Here is a tiny trained network, its code and every weight. The questions are about switching its units off for an input and a target symbol, where a switched-off unit gives its printed mean instead of its output.

import numpy as np


def w(rows, s, z=0):
    codes = np.array(rows[::2]) - 128.0
    scale = np.full(codes.shape[1], s)
    scale[-1] = z or s
    return codes * scale


def norm(h):
    return h / np.sqrt((h * h).mean(-1, keepdims=True) + 1e-5)


def f(y):
    return np.maximum(y, 0)


def softmax(a):
    e = np.exp(a - a.max(-1, keepdims=True))
    return e / e.sum(-1, keepdims=True)


def log_softmax(a):
    a = a - a.max(-1, keepdims=True)
    return a - np.log(np.exp(a).sum(-1, keepdims=True))


def net(x, mask):
    ids = ['ΘΣΦΩγδλ'.index(c) for c in x.split()]
    T = len(ids)
    res = E[ids] + P[:T]
    u = 0
    for l in range(3):
        q, k, v = (norm(res) @ M[l].T for M in (Q, K, V))
        z = softmax(np.where(np.tri(T) > 0, q @ k.T / 2**0.5, -1e9)) @ v
        res = res + np.where(mask[u], z, O[l][:, -1]) @ O[l][:, :-1]
        u += 1
        y = f(norm(res) @ A[l][:, :-1].T + A[l][:, -1])
        res = res + np.where(mask[u : u + 4], y, B[l][:, -1]) @ B[l][:, :-1]
        u += 4
    return log_softmax(norm(res)[-1] @ U[:, :-1].T + U[:, -1])


Q, K, V, O, A, B = {}, {}, {}, {}, {}, {}
E = w([
[194,127,192],'Θ',
[87,91,114],'Σ',
[111,106,131],'Φ',
[100,116,103],'Ω',
[147,9,152],'γ',
[167,202,168],'δ',
[147,146,121],'λ',
],0.014)
P = w([
[135,163,123],'0',
[65,136,89],'1',
[249,76,34],'2',
[46,122,107],'3',
[192,70,62],'4',
[88,152,126],'5',
[208,57,103],'6',
[2,128,35],'7',
[208,47,107],'8',
],0.011)
Q[0] = w([
[3,226,163],'L0H0',
[59,186,238],'L0H0',
],0.0062)
K[0] = w([
[2,78,206],'L0H0',
[243,53,161],'L0H0',
],0.0035)
V[0] = w([
[1,102,178],'L0H0',
[58,162,169],'L0H0',
],0.011)
O[0] = w([
[110,131,227,5],'L0H0',
[133,208,254,93],'L0H0',
],0.004,0.0025)
A[0] = w([
[221,98,125,33],'L0N0',
[99,118,172,51],'L0N1',
[59,254,105,93],'L0N2',
[203,105,220,7],'L0N3',
],0.0068,0.0017)
B[0] = w([
[190,160,109,237],'L0N0',
[184,190,56,143],'L0N1',
[40,2,99,254],'L0N2',
[111,108,169,164],'L0N3',
],0.0098,0.0033)
Q[1] = w([
[228,103,125],'L1H0',
[4,89,144],'L1H0',
],0.013)
K[1] = w([
[191,22,2],'L1H0',
[7,228,148],'L1H0',
],0.0083)
V[1] = w([
[232,211,252],'L1H0',
[54,216,16],'L1H0',
],0.0035)
O[1] = w([
[146,58,254,5],'L1H0',
[178,88,175,146],'L1H0',
],0.0088,0.0024)
A[1] = w([
[214,198,163,154],'L1N0',
[185,197,2,253],'L1N1',
[119,235,189,209],'L1N2',
[60,34,69,33],'L1N3',
],0.0092,0.0023)
B[1] = w([
[28,237,133,166],'L1N0',
[255,19,85,255],'L1N1',
[136,215,96,139],'L1N2',
[114,183,172,212],'L1N3',
],0.0082,0.0088)
Q[2] = w([
[184,176,223],'L2H0',
[246,49,102],'L2H0',
],0.011)
K[2] = w([
[92,3,80],'L2H0',
[219,117,56],'L2H0',
],0.0068)
V[2] = w([
[111,91,251],'L2H0',
[188,215,120],'L2H0',
],0.015)
O[2] = w([
[254,93,246,2],'L2H0',
[210,170,59,162],'L2H0',
],0.0098,0.0067)
A[2] = w([
[251,26,61,124],'L2N0',
[108,198,72,131],'L2N1',
[47,9,31,252],'L2N2',
[254,122,154,46],'L2N3',
],0.0094,0.0031)
B[2] = w([
[239,100,122,211],'L2N0',
[39,62,111,168],'L2N1',
[108,91,217,248],'L2N2',
[64,255,81,142],'L2N3',
],0.0082,0.013)
U = w([
[88,143,130,149],'Θ',
[10,117,58,74],'Σ',
[127,98,170,154],'Φ',
[63,89,105,22],'Ω',
[128,80,189,171],'γ',
[80,141,59,78],'δ',
[148,81,57,255],'λ',
],0.013,0.0019)

Each question gives the input, a string of symbols that net reads in full, and the target symbol t.
The units are the heads (2 rows each of Q, K, V and O) and the neurons (one row each of A and B). Each row of codes is followed by its name. A weight is (code - 128) times the scale printed after its matrix; where a second scale follows, it is the last column's (O, A, B and U).
mask holds one flag per unit, layer by layer, with each layer's heads first. A switched-off unit (its flag False) gives its mean, the last column of its rows in O or B, instead of its output. The means were averaged over made-up inputs and are rounded, as every weight is.
A unit's drop is (log p(t) with every unit on - log p(t) with that unit switched off) / (log p(t) with every unit on - log p(t) with every unit switched off).
The circuit of an input: a set's keep is (log p(t) with only the set's units on - log p(t) with every unit switched off) / (log p(t) with every unit on - log p(t) with every unit switched off). Starting from the 12 units with the biggest drops (on a tie, the unit counted first), units are removed one at a time, each time the one whose removal leaves the highest keep (on an exact tie, the one counted first), for as long as the keep stays at least 0.8.
units of the circuit, in order: the units of the circuit, biggest drop first
unit that matters most: the unit with the biggest drop
k most important neurons: the k neurons with the biggest drops, biggest first
top k neurons in layer l: the k neurons of layer l with the biggest drops, biggest first
drop of u: that unit's drop, to one decimal
input δ Θ Θ Φ, target Φ: units of the circuit, in order => [L1H0 L2H0]
input λ Θ Θ γ, target Σ: unit that matters most => L0H0
input Φ λ Φ Ω λ λ Θ Φ, target γ: units of the circuit, in order => [L0H0 L2H0 L1H0]
input Φ γ λ λ δ λ Φ Φ, target γ: units of the circuit, in order => [L0H0 L2H0]
input Φ λ γ Θ, target γ: units of the circuit, in order => [L2H0 L1N1]
input Θ λ λ λ λ δ λ Σ, target λ: units of the circuit, in order => [L1H0 L0N2 L2H0 L1N1]
input Θ λ λ λ Θ Θ λ δ, target λ: units of the circuit, in order => [L2H0 L1N0]
input Θ λ λ δ Φ Σ Φ λ, target λ: top 2 neurons in layer 0 => [L0N3 L0N2]
input Θ Θ δ δ, target λ: 2 most important neurons => [L0N2 L1N0]
input Θ Φ Φ Φ λ Ω, target λ: top 2 neurons in layer 1 => [L1N0 L1N2]
input Θ δ Φ Ω, target λ: 2 most important neurons => [L0N2 L0N3]
input Φ λ δ Φ λ δ, target γ: 2 most important neurons => [L1N1 L0N2]
input λ δ λ Ω Ω δ, target Σ: 2 most important neurons => [L0N2 L0N0]
input λ Θ λ δ Ω δ, target Σ: unit that matters most => L1H0
input Θ λ λ Σ λ λ λ λ, target λ: 2 most important neurons => [L1N1 L0N3]
input λ λ Θ Θ, target Σ: drop of L0H0 => 0.1
input Φ λ γ Φ Σ Ω, target γ: drop of L0H0 => 0.9
input Φ λ Φ λ λ Ω, target γ: drop of L1H0 => 0.2
